Here is a tiny trained network, its code and every weight. The questions are about switching its units off for an input and a class, where a switched-off unit gives its printed mean instead of its output.

import numpy as np


def w(rows, s, z=0):
    codes = np.array(rows[::2]) - 128.0
    scale = np.full(codes.shape[1], s)
    scale[-1] = z or s
    return codes * scale


def f(y):
    return np.maximum(y, 0)


def log_softmax(a):
    a = a - a.max(-1, keepdims=True)
    return a - np.log(np.exp(a).sum(-1, keepdims=True))


def net(x, mask):
    res = np.array(x, float).reshape(1, 5) / 4 @ E
    y = f(res @ A[0][:, :-1].T + A[0][:, -1])
    res = res + np.where(mask, y, B[0][:, -1]) @ B[0][:, :-1]
    return log_softmax(res[-1] @ U[:, :-1].T + U[:, -1])


A, B = {}, {}
E = w([
[200,90,213,230,237,47,40,17,9,251],'x0',
[41,240,207,174,248,23,132,247,13,17],'x1',
[254,245,199,18,227,191,31,161,227,103],'x2',
[134,142,125,130,122,120,116,137,123,142],'x3',
[117,127,126,121,129,120,135,111,127,114],'x4',
],0.0042)
A[0] = w([
[32,63,98,201,71,73,214,135,76,100,41],'N0',
[27,227,235,157,243,4,198,248,9,28,5],'N1',
[40,64,99,197,77,73,200,143,76,104,42],'N2',
[9,169,13,50,29,185,237,246,216,6,47],'N3',
[128,78,200,203,175,63,125,63,46,205,59],'N4',
[64,36,65,191,42,130,194,111,88,169,55],'N5',
],0.0042,0.0027)
B[0] = w([
[245,202,195,48,218,226,100,208,212,47,199],'N0',
[63,15,194,24,6,43,247,10,229,231,255],'N1',
[231,203,193,38,219,230,108,197,204,45,194],'N2',
[34,87,2,237,245,176,41,39,11,209,237],'N3',
[118,131,46,166,223,192,59,115,46,144,207],'N4',
[233,189,219,27,155,201,159,198,231,46,199],'N5',
],0.0044,0.0066)
U = w([
[128,89,135,137,105,145,139,121,129,115,253],'0',
[89,7,155,14,8,103,249,11,240,238,70],'1',
[252,247,224,13,248,182,76,249,220,6,5],'2',
[18,118,24,250,252,126,25,72,5,198,21],'3',
[123,165,138,209,27,96,90,196,113,101,223],'4',
],0.0042,0.0041)

Each question gives the input, the list of numbers given to net, and the class t.
The units are the neurons (one row each of A and B). Each row of codes is followed by its name. A weight is (code - 128) times the scale printed after its matrix; where a second scale follows, it is the last column's (A, B and U).
mask holds one flag per neuron, in row order. A switched-off neuron (its flag False) gives its mean, the last column of its row in B, instead of its output. The means were averaged over made-up inputs and are rounded, as every weight is.
A unit's drop is (log p(t) with every unit on - log p(t) with that unit switched off) / (log p(t) with every unit on - log p(t) with every unit switched off).
The circuit of an input: a set's keep is (log p(t) with only the set's units on - log p(t) with every unit switched off) / (log p(t) with every unit on - log p(t) with every unit switched off). Starting from all 6 units, units are removed one at a time, each time the one whose removal leaves the highest keep (on an exact tie, the one counted first), for as long as the keep stays at least 0.8.
units of the circuit, in order: the units of the circuit, biggest drop first
most important unit: the unit with the biggest drop
k most important neurons: the k neurons with the biggest drops, biggest first
drop when u is switched off: that unit's drop, to one decimal
input [-4,-7,-7,3,-7], class 0: most important unit => N1
input [-6,0,-8,-7,-1], class 2: units of the circuit, in order => N0, N2
input [2,7,7,4,-4], class 1: units of the circuit, in order => N1, N0
input [-8,7,-4,6,-3], class 3: 2 most important neurons => N3, N5
input [-5,-4,1,2,2], class 3: units of the circuit, in order => N3, N1
input [4,8,-1,-2,4], class 1: 2 most important neurons => N1, N3
input [-6,-4,-4,-6,4], class 3: 2 most important neurons => N3, N1
input [-6,1,5,-2,2], class 3: units of the circuit, in order => N3, N5
input [-7,-1,-6,2,-6], class 3: 2 most important neurons => N3, N1
input [2,4,-6,2,1], class 2: 4 most important neurons => N0, N2, N3, N5
input [-5,8,-1,-2,-6], class 1: 2 most important neurons => N1, N4
input [-5,2,-8,-6,2], class 2: 2 most important neurons => N0, N2
input [3,4,3,0,-1], class 1: 2 most important neurons => N1, N3
input [-4,-7,-8,8,5], class 2: most important unit => N5
input [-8,3,2,-2,2], class 3: drop when N3 is switched off => 0.7
input [-2,0,-5,4,-3], class 2: drop when N0 is switched off => 0.2
input [2,7,-8,-5,2], class 2: drop when N5 is switched off => 0.1
